The rows of each cloud lie close to a flat space through zero, with a little noise; how many dimensions that space has follows each cloud.

fisov (9 x 4):
[[ -0.5   0.5  19.5 -16.2]
 [-11.2 -10.3  -0.1  -9.5]
 [ 28.8  36.7  46.2 -10.9]
 [ 16.4   2.1  -9.5  19.3]
 [-12.6  13.5 -30.3  22.9]
 [ 22.7  -9.2  37.1 -22.6]
 [ 16.4  -6.1  72.2 -54.5]
 [-14.4 -36.8 -23.9  -0.4]
 [  3.2  25.6 -19.8  28.9]]
 -> 3

[[  2.7  -3.1  -4.0   2.2]
 [-16.6  10.1  18.2 -10.6]
 [ 40.6 -24.3 -45.9  22.6]
 [ -0.8   0.6   1.4  -1.7]
 [ 66.9 -38.9 -76.8  36.4]
 [-15.1   8.5  18.2 -11.9]
 [ -9.4   4.3  11.2  -6.2]
 [ 33.0 -15.7 -34.1  18.9]
 [  5.0  -2.6  -4.7   3.7]]
 -> 1

nalit:
[[-15.9   3.1  21.4 -56.1]
 [-11.9   1.0  21.7 -51.5]
 [ -9.5   3.5  13.8 -37.9]
 [ -5.3   0.7  12.9 -20.6]
 [ -6.6  -0.8  14.1 -27.5]
 [ 17.6  -5.3 -24.8  63.2]
 [ -6.4  -2.0   8.1 -21.7]
 [ 17.9   1.0 -27.8  61.5]
 [-11.5   2.5  16.2 -40.5]]
 -> 1

sivus (8 x 4):
[[ -0.6   2.6   2.7   1.8]
 [-74.2  17.9  72.7  29.5]
 [ -5.9   0.4   6.2  -1.9]
 [ 23.9  -1.5 -24.3 -14.8]
 [ 34.3  -7.3 -29.4 -13.0]
 [ -4.8   2.8   1.6  -2.0]
 [-43.6  11.0  32.7  16.9]
 [-22.3   9.1  23.1  11.3]]
 -> 1

[[  6.8 -38.6 -60.9 -56.7]
 [  4.2 -13.7 -22.4 -23.8]
 [ -1.6  -3.8  -4.2   1.1]
 [  1.0 -12.0 -19.3 -16.9]
 [  0.5  -6.9 -15.9 -13.6]
 [  2.6 -15.3 -31.3 -36.6]
 [ 10.6 -24.5 -47.8 -48.3]
 [  0.8  23.7  30.4  41.8]
 [  3.3  -9.9 -14.8 -20.4]]
 -> 1

[[-30.0  38.1  44.1 -10.3]
 [ 26.5 -36.5 -42.9   7.2]
 [ 10.7 -17.3 -17.9   4.3]
 [  4.3  -7.8  -5.2   0.5]
 [ -4.4   9.3   9.0  -1.7]
 [-32.0  40.9  46.4 -12.1]
 [-34.8  46.0  48.2  -9.2]
 [-22.6  30.3  34.4  -8.0]
 [ -3.7   7.8   7.2  -0.1]]
 -> 1

sos:
[[ 30.6  -2.0 -48.5 -48.5]
 [ 23.1  10.3 -19.9 -25.5]
 [  3.6  -9.4 -19.6 -15.4]
 [ 10.7   8.7  -3.0  -9.6]
 [ 15.5 -31.5 -81.6 -57.5]
 [ 10.7  14.9  10.3  -2.1]
 [ 11.1   6.0  -5.3  -9.4]
 [-17.6   4.2  34.2  31.9]
 [  1.0   6.1   8.7   4.2]]
 -> 2

[[ 68.9 -37.9  43.9  36.7]
 [ 22.0 -13.4  14.2  13.0]
 [ -5.2   3.8  -3.2  -4.0]
 [-48.0  26.9 -31.5 -26.2]
 [ -1.7   0.0   0.6   0.0]
 [-11.3   6.1  -7.1  -5.1]
 [-61.1  32.0 -37.5 -30.4]
 [ 11.9  -7.3   8.9   6.7]
 [ -1.0   0.4   0.2   0.4]]
 -> 1

lela, 9 rows:
[[ 29.5   6.7 -53.4  -4.9]
 [  0.5  -1.4  -1.2   1.5]
 [ 14.5  -4.0  24.1  13.0]
 [ -3.3  -3.4  18.7   3.7]
 [  7.9   3.2 -26.3  -4.8]
 [-46.8  -9.3  57.9  -2.3]
 [ 75.8   6.3 -22.1  23.3]
 [ -7.4  -3.4   9.4  -2.1]
 [-21.8 -10.1  60.9   8.1]]
 -> 2

fige (9 x 4):
[[ -0.7  31.8   7.0  45.7]
 [ 15.9  -8.5 -11.0  42.0]
 [ 31.1   5.3 -12.9 -47.7]
 [ -1.5  44.5  10.4 -14.9]
 [-29.7  -2.3  15.1  18.5]
 [ 15.0 -10.6 -12.4  56.0]
 [-10.5  14.9   8.8  -2.1]
 [-42.8  34.8  32.1 -15.9]
 [-31.9   7.5  20.9 -21.7]]
 -> 3

[[-58.4 -30.8 -26.0 -18.2]
 [-25.2 -11.5 -15.6 -14.5]
 [ 47.4  12.9  15.9  16.8]
 [-11.9  -7.4  -1.8  -0.9]
 [-39.5   5.7 -24.6 -32.8]
 [-15.7  35.2  -7.7 -26.0]
 [ 18.8  42.2  20.9   4.5]]
 -> 3

Das, 9 rows:
[[-23.6 -15.5 -13.4   1.8]
 [ 22.4  20.0 -13.4  28.3]
 [ 53.2  18.7  49.1 -56.5]
 [  5.0   2.6  30.2  -7.0]
 [-26.8 -16.6 -39.0   1.8]
 [-16.8 -18.0   2.3 -18.4]
 [ -5.1  -3.8  24.3  -7.0]
 [ 23.5   8.5  50.7 -24.7]
 [  1.5   4.2 -44.6  17.6]]
 -> 3

mopam, 9 rows:
[[ 14.4  23.0  16.1  -4.2]
 [ -6.9  20.6  37.7  69.1]
 [-25.4 -35.0 -15.9  24.1]
 [  9.9  24.8  24.5  16.4]
 [-13.7 -10.1   1.4  28.1]
 [ -2.5  -7.8 -13.9 -22.0]
 [  7.8   0.8  -2.5 -24.0]
 [ -2.0 -17.2 -20.8 -35.9]
 [  7.9  34.7  39.3  60.5]]
 -> 2

vome (9 x 4):
[[ -4.3 -28.8 -35.2  17.3]
 [ 19.3  17.6 -10.9  31.4]
 [-29.0 -42.1   2.5 -50.5]
 [ 24.2  34.5  -5.2  47.0]
 [ -5.4  -9.4  -2.0 -11.8]
 [ 17.4   3.6 -27.6  38.8]
 [  7.7   4.4 -17.5  24.1]
 [-12.8 -26.3 -15.3 -19.8]
 [-22.0 -48.4 -25.8 -27.9]]
 -> 2

[[  7.7  26.4  -5.0   4.9]
 [ 10.9  -5.3   9.3 -16.7]
 [  5.7  19.5  27.8   0.1]
 [  1.1 -35.9 -30.5 -17.9]
 [-47.4 -46.1 -33.4  31.9]
 [ -3.2 -22.7  -5.6  -5.5]
 [ 41.2  34.1 -16.4 -18.0]
 [  0.8 -37.5 -59.0  -4.8]
 [ 37.1   7.1 -15.9 -27.3]]
 -> 3

Dazuz:
[[-27.7 -38.7   5.6 -14.3]
 [-32.0 -41.4  12.2 -16.2]
 [  9.0  24.0  -3.4   5.0]
 [-31.6 -44.0  11.2 -14.7]
 [-30.6 -42.4   7.7 -18.1]
 [-35.7 -48.8  13.8 -16.2]
 [ 32.0  43.8 -11.9  16.6]
 [-14.8 -14.9   4.9  -8.5]
 [-25.5 -36.2   7.1 -12.6]]
 -> 1

[[  2.1  -6.4  -0.2   4.7]
 [  2.4  12.5   2.1   2.8]
 [ -7.3   7.7 -16.1 -68.2]
 [  4.4  10.3  -1.7  -4.5]
 [ -3.8  -1.2   3.5   7.0]
 [-15.4 -33.3 -20.8 -43.2]
 [-10.4 -33.2  -7.6 -14.1]
 [-17.7 -34.5 -28.2 -86.4]]
 -> 2

[[-24.8  31.4 -25.0 -87.9]
 [ -1.0   6.4  -0.9 -18.3]
 [  3.5  -0.3   1.9   8.4]
 [ 18.2 -19.2  13.1  50.3]
 [ 21.0 -23.1  14.5  69.5]
 [ -0.9   2.0  -1.1  -3.1]
 [ -0.5   3.2  -4.3 -17.5]
 [  1.5  -4.8   4.5  11.8]]
 -> 1

[[-19.1 -10.5 -15.7 -21.7]
 [ 11.7   8.3   4.1  13.8]
 [-18.3 -15.9 -22.1 -25.9]
 [ 13.2   9.4   9.5  16.9]
 [  5.6   1.4   5.3   4.3]
 [  8.1   2.8   2.8   6.4]
 [ 17.0   8.8  11.2  19.3]
 [ 61.8  46.8  61.0  86.0]
 [ 13.9   6.2  15.9  15.7]]
 -> 1
